Below is a small trained network, with its code and all its weights. Each question gives an input and a target symbol and asks what happens when units are switched off, that is, made to give their printed mean instead of their output.

import numpy as np


def w(rows, s, z=0):
    codes = np.array(rows[::2]) - 128.0
    scale = np.full(codes.shape[1], s)
    scale[-1] = z or s
    return codes * scale


def norm(h):
    return h / np.sqrt((h * h).mean(-1, keepdims=True) + 1e-5)


def f(y):
    return np.maximum(y, 0)


def softmax(a):
    e = np.exp(a - a.max(-1, keepdims=True))
    return e / e.sum(-1, keepdims=True)


def log_softmax(a):
    a = a - a.max(-1, keepdims=True)
    return a - np.log(np.exp(a).sum(-1, keepdims=True))


def net(x, mask):
    ids = ['αβγεζηθμξπστφψω'.index(c) for c in x.split()]
    T = len(ids)
    res = E[ids] + P[:T]
    q, k, v = (norm(res) @ M[0].T for M in (Q, K, V))
    z = softmax(np.where(np.tri(T) > 0, q @ k.T / 2**0.5, -1e9)) @ v
    res = res + np.where(mask[0], z, O[0][:, -1]) @ O[0][:, :-1]
    y = f(norm(res) @ A[0][:, :-1].T + A[0][:, -1])
    res = res + np.where(mask[1:13], y, B[0][:, -1]) @ B[0][:, :-1]
    return log_softmax(norm(res)[-1] @ U[:, :-1].T + U[:, -1])


Q, K, V, O, A, B = {}, {}, {}, {}, {}, {}
E = w([
[113,161,133],'α',
[108,155,134],'β',
[113,161,134],'γ',
[156,2,179],'ε',
[155,141,178],'ζ',
[65,144,143],'η',
[114,57,119],'θ',
[189,215,94],'μ',
[108,154,134],'ξ',
[147,166,126],'π',
[111,154,133],'σ',
[118,85,115],'τ',
[58,145,147],'φ',
[117,80,115],'ψ',
[87,156,93],'ω',
],0.023)
P = w([
[37,181,204],'0',
[52,200,210],'1',
[90,195,167],'2',
[124,178,146],'3',
[134,157,117],'4',
[177,124,73],'5',
[176,100,64],'6',
[215,79,39],'7',
[221,43,3],'8',
],0.0025)
Q[0] = w([
[222,25,62],'h1',
[1,243,30],'h1',
],0.0064)
K[0] = w([
[113,98,203],'h1',
[209,55,5],'h1',
],0.011)
V[0] = w([
[49,172,228],'h1',
[78,178,2],'h1',
],0.0091)
O[0] = w([
[167,10,3,253],'h1',
[70,174,15,169],'h1',
],0.0056,0.0038)
A[0] = w([
[203,101,126,136],'n1',
[161,202,77,70],'n2',
[100,171,65,64],'n3',
[161,4,139,179],'n4',
[124,161,107,83],'n5',
[92,72,106,207],'n6',
[74,137,172,129],'n7',
[107,189,109,126],'n8',
[151,44,130,178],'n9',
[111,163,244,120],'n10',
[207,123,150,232],'n11',
[138,153,200,1],'n12',
],0.014,0.0055)
B[0] = w([
[49,163,254,173],'n1',
[98,89,169,185],'n2',
[87,77,128,187],'n3',
[149,184,147,254],'n4',
[130,102,167,152],'n5',
[215,123,160,226],'n6',
[184,101,121,172],'n7',
[122,168,161,201],'n8',
[153,210,140,220],'n9',
[187,124,125,178],'n10',
[30,88,181,190],'n11',
[119,43,160,136],'n12',
],0.0086)
U = w([
[123,107,112,148],'α',
[136,132,99,155],'β',
[122,104,115,133],'γ',
[138,82,206,141],'ε',
[121,134,163,20],'ζ',
[127,109,109,166],'η',
[168,174,152,54],'θ',
[95,248,138,67],'μ',
[141,139,95,184],'ξ',
[75,90,186,40],'π',
[137,142,98,167],'σ',
[157,211,132,76],'τ',
[124,102,116,195],'φ',
[164,214,133,78],'ψ',
[70,158,93,253],'ω',
],0.018,0.0071)

Each question gives the input, a string of symbols that net reads in full, and the target symbol t.
The units are the heads (2 rows each of Q, K, V and O) and the neurons (one row each of A and B). Each row of codes is followed by its name. A weight is (code - 128) times the scale printed after its matrix; where a second scale follows, it is the last column's (O, A, B and U).
mask holds one flag per unit, heads first, then neurons. A switched-off unit (its flag False) gives its mean, the last column of its rows in O or B, instead of its output. The means were averaged over made-up inputs and are rounded, as every weight is.
A unit's drop is (log p(t) with every unit on - log p(t) with that unit switched off) / (log p(t) with every unit on - log p(t) with every unit switched off).
The circuit of an input: a set's keep is (log p(t) with only the set's units on - log p(t) with every unit switched off) / (log p(t) with every unit on - log p(t) with every unit switched off). Starting from the 12 units with the biggest drops (on a tie, the unit counted first), units are removed one at a time, each time the one whose removal leaves the highest keep (on an exact tie, the one counted first), for as long as the keep stays at least 0.8.
units of the circuit, in order: the units of the circuit, biggest drop first
most important unit: the unit with the biggest drop
k most important neurons: the k neurons with the biggest drops, biggest first
drop of u: that unit's drop, to one decimal
input ε ε γ, target ε: units of the circuit, in order	[h1 n12]
input τ α ω ξ ε ε ζ σ, target ε: units of the circuit, in order	[n9 n4]
input θ β φ π ω β ζ ε ξ, target ε: units of the circuit, in order	[n9]
input γ τ φ φ ε η α α, target ε: units of the circuit, in order	[n9 n4]
input γ ε ε α ξ, target ε: units of the circuit, in order	[h1 n12]
input ε θ π γ, target ε: units of the circuit, in order	[n9 n4]
input ζ ψ η σ ω φ, target ω: 3 most important neurons	[n4 n9 n1]
input φ ξ ε ξ ε θ ε η, target ε: 4 most important neurons	[n9 n4 n12 n6]
input ε ε ψ ζ α, target ε: 2 most important neurons	[n12 n9]
input η ω γ ε θ η φ ε β, target ε: 2 most important neurons	[n12 n9]
input γ ψ γ ε ζ β φ, target ε: 2 most important neurons	[n9 n4]
input φ μ θ ω γ μ, target μ: drop of h1	0.4
input ε φ η π μ ζ ε ω γ, target ω: drop of n2	-0.1
input σ ε σ β, target ε: drop of h1	0.5
input ψ φ ω α, target ω: most important unit	n6
